Each row of numbers stands for one thing and depends on some of the facts below. Use the named rows to name the rest.

Known rows:
[  0   6 -29  -4 -10  -4   2  -5 -13  16 -19 -15  -1  -9] : K549
[  4  11   1  18 -13  10   5  -9  16  -2  11   3  -3  -9] : K222
[-34 -32 -11 -33  10 -20  -8 -11 -18   5 -29   4  31  32] : K625
[  8   9   6  15   3  -3   7  -4  26 -13   0  -2  15 -17] : K262
[-27 -28   7 -29  11 -26  17 -22 -47 -19 -21   6  -4  27] : K820
[-21 -10   5   6  -5 -14 -40   4  10  18  33  11  -1   4] : K194
[  2   6  -7   3  35  14  -5  26   1   7  38  -3 -16   0] : K862
[-25  26  -3  20   1  27   5 -14   8  -9  30  -5  -4 -13] : K572
[ 32 -14   7  -2  37 -14  -2  35  20   7  10  -1   8  -7] : K976
[-19 -21   6   7   9  -7 -36   9  16 -11  20  12  -9   5] : K800
[-25  19 -18   5   4  17  12  -2 -25  -7 -17 -18  -3 -20] : K686
[  3  20  14  24 -25   7   5  -1  17   9  15   6   4 -12] : K898
[ 10  20 -10  16 -21   1  -5 -13  16  14  24   3  -1  -2] : K476
[ 14   2   2  -5 -20  12   7  -1 -21  -1 -45 -10 -12  -9] : K272
[  1   1 -10  -3   2  -8  13   4 -11  -8 -37 -17   4 -18] : K190
[-22  22  -1  20   1  29  12 -21  -1 -12  32   0 -12 -11] : K854
[-36 -21   8 -24   4 -20  -5  -2 -27  -4 -33   5  24  23] : K903
[  2  22   9  23 -27   5   0  -1  11   9  19   5   3 -13] : K430
[  6   0  13  21 -14  10  17  -4  21   5  10   9   5 -12] : K992
[  5   0  -2   1  32  12  -4  24   1  12  34  -2 -13  -1] : K884
[  0 -11   3 -17  26 -18  20  -9 -28  -2 -16   3 -21  13] : K840

Facts:
K800 | μ K862 | Φ 278
K884 | Φ 850
K43 | μ K731 | Φ 932
K521 | μ K194 | Φ 932
K672 | μ K222 | Φ 880
K709 | μ K288 | Φ 932
K840 | μ K854 | Φ 880
K572 | Φ 932
K686 | Φ 711
K712 | μ K625 | Φ 880
K549 | μ K526 | Φ 711
K815 | μ K238 | Φ 711
K272 | μ K815 | Φ 711
K625 | μ K709 | Φ 222
K434 | μ K521 | Φ 880
K519 | μ K272 | Φ 932
K238 | μ K43 | Φ 222
K200 | Φ 278
K499 | μ K539 | Φ 222
K787 | Φ 278
K145 | Φ 932
K430 | μ K434 | Φ 932
K526 | μ K149 | Φ 850
K474 | μ K820 | Φ 932
K262 | μ K976 | Φ 932
K723 | μ K262 | Φ 879
K854 | Φ 932
K222 | μ K787 | Φ 932
K476 | μ K549 | Φ 932
K691 | μ K729 | Φ 850
K338 | μ K190 | Φ 932
K13 | μ K992 | Φ 278
K527 | μ K962 | Φ 880
K194 | μ K476 | Φ 278
K539 | μ K15 | Φ 711
K731 | μ K499 | Φ 711
K898 | μ K430 | Φ 932
K190 | μ K723 | Φ 711
K757 | μ K898 | Φ 880
K893 | μ K572 | Φ 932
K820 | μ K840 | Φ 222
K510 | μ K915 | Φ 278
K862 | Φ 850
K179 | μ K712 | Φ 932
K915 | μ K519 | Φ 222
K949 | Φ 879
K149 | μ K179 | Φ 850
K992 | μ K879 | Φ 932
K288 | Φ 879
K15 | μ K800 | Φ 222
K976 | μ K484 | Φ 850
K729 | μ K510 | Φ 932
K546 | μ K893 | Φ 879
K903 | μ K13 | Φ 222
K879 | μ K757 | Φ 222
K484 | μ K691 | Φ 932
K962 | μ K474 | Φ 932
K435 | μ K672 | Φ 932
K212 | μ K903 | Φ 932

Rows to name:
Some rows may be things named above.
[ 13   8 -17  -5 -14  -4   0   3 -15 -20 -39 -13 -21 -11] -> K731
[ -1  -7   0 -15  18 -17  -2   6 -16   9 -29   2  -4  10] -> K672
[ 47  14 -17 -10 -13   7  28  16 -13  -3   8 -20  12  -1] -> K546
[ 15   9 -23  -4  -7  -8  -1   6 -12 -21 -39 -14 -18 -13] -> K539
[-36 -22   7 -26   7 -21  -5   1 -27  -7 -33   4  24  23] -> K903
[ -5  12   4  -9   5 -21 -11  14 -21  21 -16   2   0   9] -> K434
[ 17   9  19  12 -27  20  -2 -12  12   2   0   5  -8  -4] -> K519
[-27 -27   5 -30  13 -30  17 -21 -51 -20 -20   7  -5  26] -> K820
[ 35 -27 -15 -10  21  -5  -2  18  25  38  26   3  -5  12] -> K149
[-28 -27   5 -29  13 -28  16 -24 -49 -21 -19   7  -3  26] -> K820
[ 31 -24 -18 -12  23  -8  -4  16  25  37  24   5  -4  10] -> K149
[  4   1  -5  13  -7  12   9 -14  25   6  13   4   2  -3] -> K709
[ 47  14 -15  -8   0  -3  29  19  -7 -11  -2 -24  27  -9] -> K723
[-39 -17  13 -20   1 -20  -2   5 -27   0 -30   5  29  22] -> K879
[  8  20 -10  16 -24   4  -7 -13  16  15  24   2  -1  -2] -> K476
[ -6  -4  10  -8  11 -17   3  16 -15  21 -24   5   6   5] -> K757
[  6   7 -29  -4 -11  -6   5  -5 -12  16 -23 -12  -1 -10] -> K549
[-34 -33 -10 -35  13 -20  -6 -10 -16   5 -30   3  32  32] -> K625
[ 33 -15  16  -5  28  -5  -6  35  17  14   7  -1   5  -4] -> K691
[-16 -28  31   1   2   3 -29   7  21   7   8  14   6   2] -> K510
[-24 -14   6 -32  -8 -17 -23  -4 -35 -16 -40   4   3  34] -> K238
[ -9  -5  10  -9   7 -16   4  13 -14  18 -25   6   3   4] -> K757
[-29 -26   6 -29  13 -30  17 -25 -51 -21 -21   7  -5  27] -> K820
[  0 -10   1 -16  19 -16   7   4 -18   5 -26   3  -9  13] -> K527
[ 19  -3   7  14  -4   1  36 -29  -1 -12  19   8 -31  -7] -> K474
[ 11   6  18  16 -12  13   0  -6  22  -1  -2  -2  12 -12] -> K729
[ -2 -24 -14 -23  23 -13   3  -1   3  24 -23   3   9  20] -> K712
[-21 -12  -9 -30   4 -28 -26   2 -31 -29 -36   2   5  30] -> K499
[ 21  13   0  11 -22   9  -8 -11  16 -16   3   3 -22   1] -> K43
[  0  -9   0 -15  21 -18   5   3 -18   7 -24   4  -9  12] -> K527
[-22 -33  21   8   8  -5 -16   8  21   8  18  18   1   0] -> K13
[-21 -10   3   5  -6 -12 -38   6   9  18  35  13  -3   4] -> K194
[  8  27   2  20 -26   3  -9  -7   6  12  23   3  -3  -8] -> K521

Now the same things, written a new way:
Some things and their rows:
[  9   6  -1   7  -5   9   2 -13  18  -2 -15   1 -14  -5   7   2  -8  17
  -4  10   8  -4   0 -16 -14   6  -8   4  11  -6  -4  20   1] : K729
[  0  16  -6   0   9  -8  -1 -23  10  15   0  -4 -17   3   2  -2  -4  15
   9  -6  12   2  -2   3 -16  15  -7 -11   9  21   0  12   3] : K572
[ 11   5   0   0  19  -5  -3  -6  13   0   9  17 -11 -11   5  -5   4  16
   9  21  -8 -10  10  -5  -3   4  -6   1  11   8   5  19   5] : K338
[  7   0  11  15   1  -7  13  -8   8  15   7  -2  16   5   0  -6 -15  -3
  14 -14   1   6  -7   1  20   6  28  11 -15  -7  -5 -10  -7] : K949
[ 10  -1  -4  15 -15   6  13   3  20  -7 -10  -3  17  -3   4  10  -3 -31
  -4  -8 -19  -5 -18  -8  -6 -20   8  -5  11  -6  12  20   9] : K691
[  6  11  -3  19   1  -7  -4  -6  11   2 -25   6 -17  10   5  -6   1  18
  -2  17   7  -6   4 -12  -3   9  -8   1   9  -1 -13  11   5] : K519
[ 11  -3  -5   8  -7   3   8   2  23  -7   3   2  20  -9   6   7  -4 -32
  -4  -5 -23  -4 -13  -6  -5 -22  10  -3   8   1  13  14  12] : K976
[-13 -25  23  -9   3  -7  23  -2 -22  -4   3   9  13   7 -12   6  12 -15
   4 -18  10   2  24  10  -4  -1 -19   8  -6  -6  -1   8   7] : K13
[  2  16 -12  -6  -3  -7  20  14  15 -12 -12   0  11  -8  -3   6   2 -33
   1 -15 -16 -11 -12   0  14 -28   6  -5   7  13  16 -10   8] : K862
[  0  -8  22  -5  -3  27 -12  11 -20   6   1 -12  10   8  -8  11 -14 -11
   4   9 -22   8  -3   2   7   6  -3 -16  21   4   0 -15 -20] : K712
[  6  17  -3   2 -10 -16 -10  -1   6   2 -13  24 -11 -10  -1  -8   1   9
  -9  11   7   0   8  -1   0   9 -13  -4   9   5 -20   5  -3] : K43
[-12  11 -14 -14   5 -10  -1  -5   5  -1   2  12 -19  10   8  -5 -20  20
   2  19   2   6   0  -5  -9  -2  -6  23   7   5  -5   9   5] : K222
[  2  -7  -6 -20   0  12   6  15   4 -10  -4  -9  -1 -16  -5 -12   7   0
 -22  -7   2 -11  -9   0  26   3   6  -8 -25  15  -9 -21  18] : K15
[ -1  14 -22  25 -11   2  -5   4 -13  -4  -4  -3  10   3  -8   2  27   2
 -17  12   6  24   8  20  13  -3   4  -3  -4 -20   8   1   0] : K815
[ -2 -21  26   7   0   5  34   0   4  -3 -20 -16   6   3 -15   0  11 -16
  -4   8  13   9  11   0 -19  -6  -2  10  -4 -11  -3  10  10] : K510
[ -3 -29  -3  -7   4   4 -14  10 -12  -7   4  -3   7   6  14  -2  -2   0
 -16 -26   1 -16  -6  -5  11   9  -5  -4 -28   1  -5  -8  23] : K879
[-14  -7  16 -24  -2   7  -9  13  -4  -4  -5 -14  -3  10   2   4 -31 -11
   5  21 -23  24   1  20  11   0   3   9  11  -8   5  -9   0] : K672
[ -1   8   0   4   1   4  -4  -5  -6   9   3  13 -12   6 -10  -3  -2  22
   8   8   0 -13  -3 -18  -9   0 -11   1  13  19  -8   6 -20] : K179
[ 11   4  -7   0   3 -21 -15 -11  -3   2  -6   8 -18   0   3   4 -10  15
   7 -10   1  -6   6 -16 -15   5  -8   9   6  -2  -1  -5   2] : K430
[ 22  -7  13  17   6  -1  12 -11  14  15  24   3  20 -11   3 -10  -3  -3
  10  -1 -14   5   4  -1  19   8  31  12 -14 -13   1   3   6] : K723
[  3  17 -23   6 -17   7  -3   2  -9  -1   6   5  13  -8 -15   4  24  -2
 -16   2   9  24   9  19  17  -6   2  -7  -9 -14   4  -6  -3] : K731

Which thing is each row?
Some rows may be things named above.
[  0  -6  -6 -18  -9   5  -1  16   1  -9   3  -2   0 -16  -6 -15   8  -4
 -30  -7   3  -5 -11   6  20   8   5 -13 -25   9 -20 -15  16] -> K499
[ -5 -27  -3  -9   3   5 -12  12 -13 -12   4  -6   3   4  12  -4  -1  -1
 -18 -26   5 -13  -6  -2   6  11   0  -7 -21  -3  -3  -8  22] -> K879
[  4 -20   2   7  -2  14  -2  15   7 -10 -17 -19   4   3   4 -11   2   4
 -24   2   6 -10 -12  -7   8   7  10  -6 -22  -1  -7   1  22] -> K915
[  3  18 -25  -3 -10  12   7   1  -7  -4   3   0   8 -13 -15  10  26  -4
 -11   0   5  19  10  18  22  -5   4   0  -7  -8  11 -13  -1] -> K539
[  9 -14  15  -9   1  -1 -22   8 -19  -2  -7 -17 -11   4   1  13 -18 -19
   6  -4 -28  11   5   3  -1   5  -3  -9  13 -18   8 -26  -3] -> K434
[-11 -26   1 -11   2  14  -5   8 -11 -12   6   0   8   5  16  -1  -1   0
 -17 -25   4 -15  -4   3  18  11  -5 -12 -29   0  -3   5  15] -> K903
[ -1  -4  16 -21   4  -4  36   4  -3  -2  -8  -7   2 -14 -27  -2  21 -18
   4  -3   9   5  16   5   1  -9  -4   7  -6   6  -4 -17  10] -> K800
[  1  -4 -22  16 -11  12  -8  -1 -20   2  18  -8  -7   4 -20  12  18   8
   1   1  -3  13   3   8   8 -16   6  -1 -15 -10  22  -3 -19] -> K549
[ -1 -28  -2  -6   1   6 -12   9 -15 -10   7  -7   7   2  14   0  -3   0
 -20 -29   2 -14  -4  -6   8  11  -4  -4 -24  -3  -1 -10  25] -> K879
[ -4 -27  17   1   0 -20  17   3 -17   2   5 -11  -9   3 -25   2  15 -11
   6  -6   3   2   9   5 -21 -16  -4   5  -8  -4   0 -11  -6] -> K194
[-21 -19   5 -11   7   8 -15  18   9  -3   8 -14  11 -11  21  -7  10   2
 -15  -3  13 -15 -19   6  -1   1  15  -6 -21   1  -5 -15   2] -> K820
[  2  18 -27  -1  -9  14   6   2  -5  -4   2  -3   8 -15 -15  11  24   0
 -12  -3   8  22  12  18  22  -7   4  -1  -7 -11  12 -13   1] -> K539
[  0 -20  24   7  -4   4  32  -1  -4  -3 -18 -14   7   4 -16  -2  14 -16
  -7   7  13   7   9   1 -16  -6  -2  10  -1 -10  -4   7  13] -> K510
[ -3   7 -22   8  -3  12  -3   0 -11  -2  10  -6   9   0  -8  12  18   5
  -3   3   7  20   7  18   8  -5   5   2  -7 -11  22   1   3] -> K686
[  4  16 -23   5 -19   7  -5   0  -8  -4   6   5   9 -10 -15   4  22  -5
 -16   3  11  22  10  24  17  -6   0  -4  -9 -14   4  -4  -5] -> K731
[  2  -3  -5 -21   0  11   5  16   3 -11  -7 -11   0 -15  -3 -11   5  -2
 -20 -12   4 -10  -9   0  20   4   8 -10 -26  12 -11 -21  18] -> K15
[  5  10  -5   0   7   6  -3  -6  -9  11   1  11   2   5  -4  -4  -5  18
   8  10   8  -6  -4 -20 -10  10  -8   3  19  20  -7   1  -6] -> K709
[ 11   2 -18  11   7  16  -3  -2  -3  -4  27  -5  14 -10  -3   8  25   2
   0  20  -7  12  20  13   7  -5  11   1  -7 -10  26   4  11] -> K190
[  1 -16   1  -2   2  23  -8  14 -16   1  14  -4  19   5  -2 -12   4   0
 -15  -2   4 -12 -23  -9   3   6   8 -14 -16  23 -13 -15  12] -> K625

